Below are the code and all the weights of a small trained network. Each question names an input and a target symbol and asks about switching units off, where a switched-off unit gives its printed mean instead of its output.

import numpy as np


def w(rows, s, z=0):
    codes = np.array(rows[::2]) - 128.0
    scale = np.full(codes.shape[1], s)
    scale[-1] = z or s
    return codes * scale


def norm(h):
    return h / np.sqrt((h * h).mean(-1, keepdims=True) + 1e-5)


def f(y):
    return y / 2 * (1 + np.tanh(0.7978845608 * (y + 0.044715 * y**3)))


def softmax(a):
    e = np.exp(a - a.max(-1, keepdims=True))
    return e / e.sum(-1, keepdims=True)


def log_softmax(a):
    a = a - a.max(-1, keepdims=True)
    return a - np.log(np.exp(a).sum(-1, keepdims=True))


def net(x, mask):
    ids = ['αβγδεζηλμξστφψω'.index(c) for c in x.split()]
    T = len(ids)
    res = E[ids] + P[:T]
    r = norm(res)
    for j in range(3):
        rows = slice(2 * j, 2 * j + 2)
        q, k, v = (r @ M[0][rows].T for M in (Q, K, V))
        z = softmax(np.where(np.tri(T) > 0, q @ k.T / 2**0.5, -1e9)) @ v
        o = O[0][rows]
        res = res + np.where(mask[j], z, o[:, -1]) @ o[:, :-1]
    y = f(norm(res) @ A[0][:, :-1].T + A[0][:, -1])
    res = res + np.where(mask[3:19], y, B[0][:, -1]) @ B[0][:, :-1]
    return log_softmax(norm(res)[-1] @ U[:, :-1].T + U[:, -1])


Q, K, V, O, A, B = {}, {}, {}, {}, {}, {}
E = w([
[134,14,89,112],'α',
[61,113,204,52],'β',
[131,79,114,104],'γ',
[172,113,107,65],'δ',
[145,116,136,232],'ε',
[130,90,121,105],'ζ',
[139,120,127,221],'η',
[154,252,205,47],'λ',
[122,150,146,74],'μ',
[107,112,126,74],'ξ',
[217,85,86,75],'σ',
[141,51,112,214],'τ',
[159,74,206,115],'φ',
[220,80,56,64],'ψ',
[150,66,82,79],'ω',
],0.016)
P = w([
[94,4,46,33],'0',
[106,44,70,26],'1',
[133,181,124,77],'2',
[33,12,30,120],'3',
[162,98,115,114],'4',
[132,233,131,184],'5',
[9,60,31,187],'6',
[178,81,137,143],'7',
],0.011)
Q[0] = w([
[185,253,115,94],'H0',
[19,95,78,157],'H0',
[101,96,114,133],'H1',
[86,127,145,137],'H1',
[244,227,107,121],'H2',
[180,129,76,196],'H2',
],0.023)
K[0] = w([
[213,157,1,89],'H0',
[66,246,176,188],'H0',
[156,163,98,128],'H1',
[120,161,138,148],'H1',
[233,99,108,11],'H2',
[217,118,54,135],'H2',
],0.021)
V[0] = w([
[108,106,215,118],'H0',
[5,150,146,117],'H0',
[7,190,45,132],'H1',
[54,47,237,166],'H1',
[122,110,86,141],'H2',
[178,104,106,108],'H2',
],0.025)
O[0] = w([
[108,111,227,116,159],'H0',
[91,93,188,6,43],'H0',
[67,229,99,3,30],'H1',
[37,70,236,134,192],'H1',
[133,106,86,81,255],'H2',
[155,178,82,131,236],'H2',
],0.016,0.0062)
A[0] = w([
[145,38,133,70,133],'N0',
[95,122,132,142,45],'N1',
[66,94,134,122,79],'N2',
[56,132,99,193,235],'N3',
[72,153,117,135,236],'N4',
[114,129,77,142,184],'N5',
[186,105,176,163,153],'N6',
[96,160,92,115,230],'N7',
[186,158,131,51,124],'N8',
[116,252,186,154,155],'N9',
[130,135,166,73,160],'N10',
[133,38,174,119,162],'N11',
[132,138,158,115,9],'N12',
[113,99,196,167,156],'N13',
[90,135,104,155,8],'N14',
[238,140,159,117,4],'N15',
],0.022,0.0025)
B[0] = w([
[85,244,75,136,219],'N0',
[131,95,109,148,133],'N1',
[175,128,71,93,167],'N2',
[125,2,151,132,238],'N3',
[169,100,128,135,148],'N4',
[140,130,164,63,214],'N5',
[115,166,135,229,215],'N6',
[174,128,162,116,174],'N7',
[195,123,213,210,161],'N8',
[248,131,226,120,151],'N9',
[158,131,165,68,160],'N10',
[31,112,96,163,255],'N11',
[108,113,136,96,126],'N12',
[147,96,206,196,239],'N13',
[135,71,125,120,148],'N14',
[165,127,20,213,148],'N15',
],0.029,0.01)
U = w([
[43,120,42,83,184],'α',
[24,143,229,56,177],'β',
[117,137,125,108,70],'γ',
[147,140,93,164,60],'δ',
[100,50,128,118,3],'ε',
[134,152,129,106,77],'ζ',
[146,7,132,45,235],'η',
[162,147,174,133,36],'λ',
[194,171,226,111,122],'μ',
[160,163,194,93,143],'ξ',
[164,127,48,198,22],'σ',
[95,86,115,118,57],'τ',
[59,103,182,255,181],'φ',
[161,134,70,173,53],'ψ',
[172,134,106,134,115],'ω',
],0.0089,0.0027)

Each question gives the input, a string of symbols that net reads in full, and the target symbol t.
The units are the heads (2 rows each of Q, K, V and O) and the neurons (one row each of A and B). Each row of codes is followed by its name. A weight is (code - 128) times the scale printed after its matrix; where a second scale follows, it is the last column's (O, A, B and U).
mask holds one flag per unit, heads first, then neurons. A switched-off unit (its flag False) gives its mean, the last column of its rows in O or B, instead of its output. The means were averaged over made-up inputs and are rounded, as every weight is.
A unit's drop is (log p(t) with every unit on - log p(t) with that unit switched off) / (log p(t) with every unit on - log p(t) with every unit switched off).
The circuit of an input: a set's keep is (log p(t) with only the set's units on - log p(t) with every unit switched off) / (log p(t) with every unit on - log p(t) with every unit switched off). Starting from the 12 units with the biggest drops (on a tie, the unit counted first), units are removed one at a time, each time the one whose removal leaves the highest keep (on an exact tie, the one counted first), for as long as the keep stays at least 0.8.
circuit, biggest first: the units of the circuit, biggest drop first
unit that matters most: the unit with the biggest drop
k most important neurons: the k neurons with the biggest drops, biggest first
heads that matter: for each layer, one digit per head in row order, 1 if its drop is at least 0.15 and else 0, layers parted by /
drop when u is switched off: that unit's drop, to one decimal
input φ ε ψ η β α ω β, target β: circuit, biggest first : H0; N0
input σ η α η η μ β, target μ: heads that matter : 010
input σ α β η, target β: circuit, biggest first : H0
input α φ ω β η α η, target α: heads that matter : 100
input γ φ η δ, target η: heads that matter : 100
input φ φ μ ζ, target μ: heads that matter : 010
input ψ ψ δ φ ω μ φ, target μ: circuit, biggest first : H1; N8; H0
input η η η μ φ β γ ε, target β: circuit, biggest first : H0; H1
input φ δ α η τ α ε, target α: heads that matter : 101
input β τ ζ γ δ η ξ, target η: heads that matter : 010
input β ε η η μ β σ, target β: heads that matter : 100
input η μ η, target μ: heads that matter : 010
input ξ η η η α, target α: 2 most important neurons : N13; N0
input η η β ζ μ η β, target η: unit that matters most : H1
input ε η α, target η: heads that matter : 100
input ψ φ η φ, target η: heads that matter : 111
input δ η η ξ, target η: heads that matter : 100
input φ α η ε η μ λ, target μ: heads that matter : 010
input α φ η η β η ψ, target η: heads that matter : 110
input ζ μ μ ψ β α η ω, target β: circuit, biggest first : H0
input μ φ μ μ, target μ: drop when H1 is switched off : 1.2
input η η β ξ, target β: drop when H0 is switched off : 0.9
input η η ε φ σ δ μ β, target β: drop when N11 is switched off : 0.1
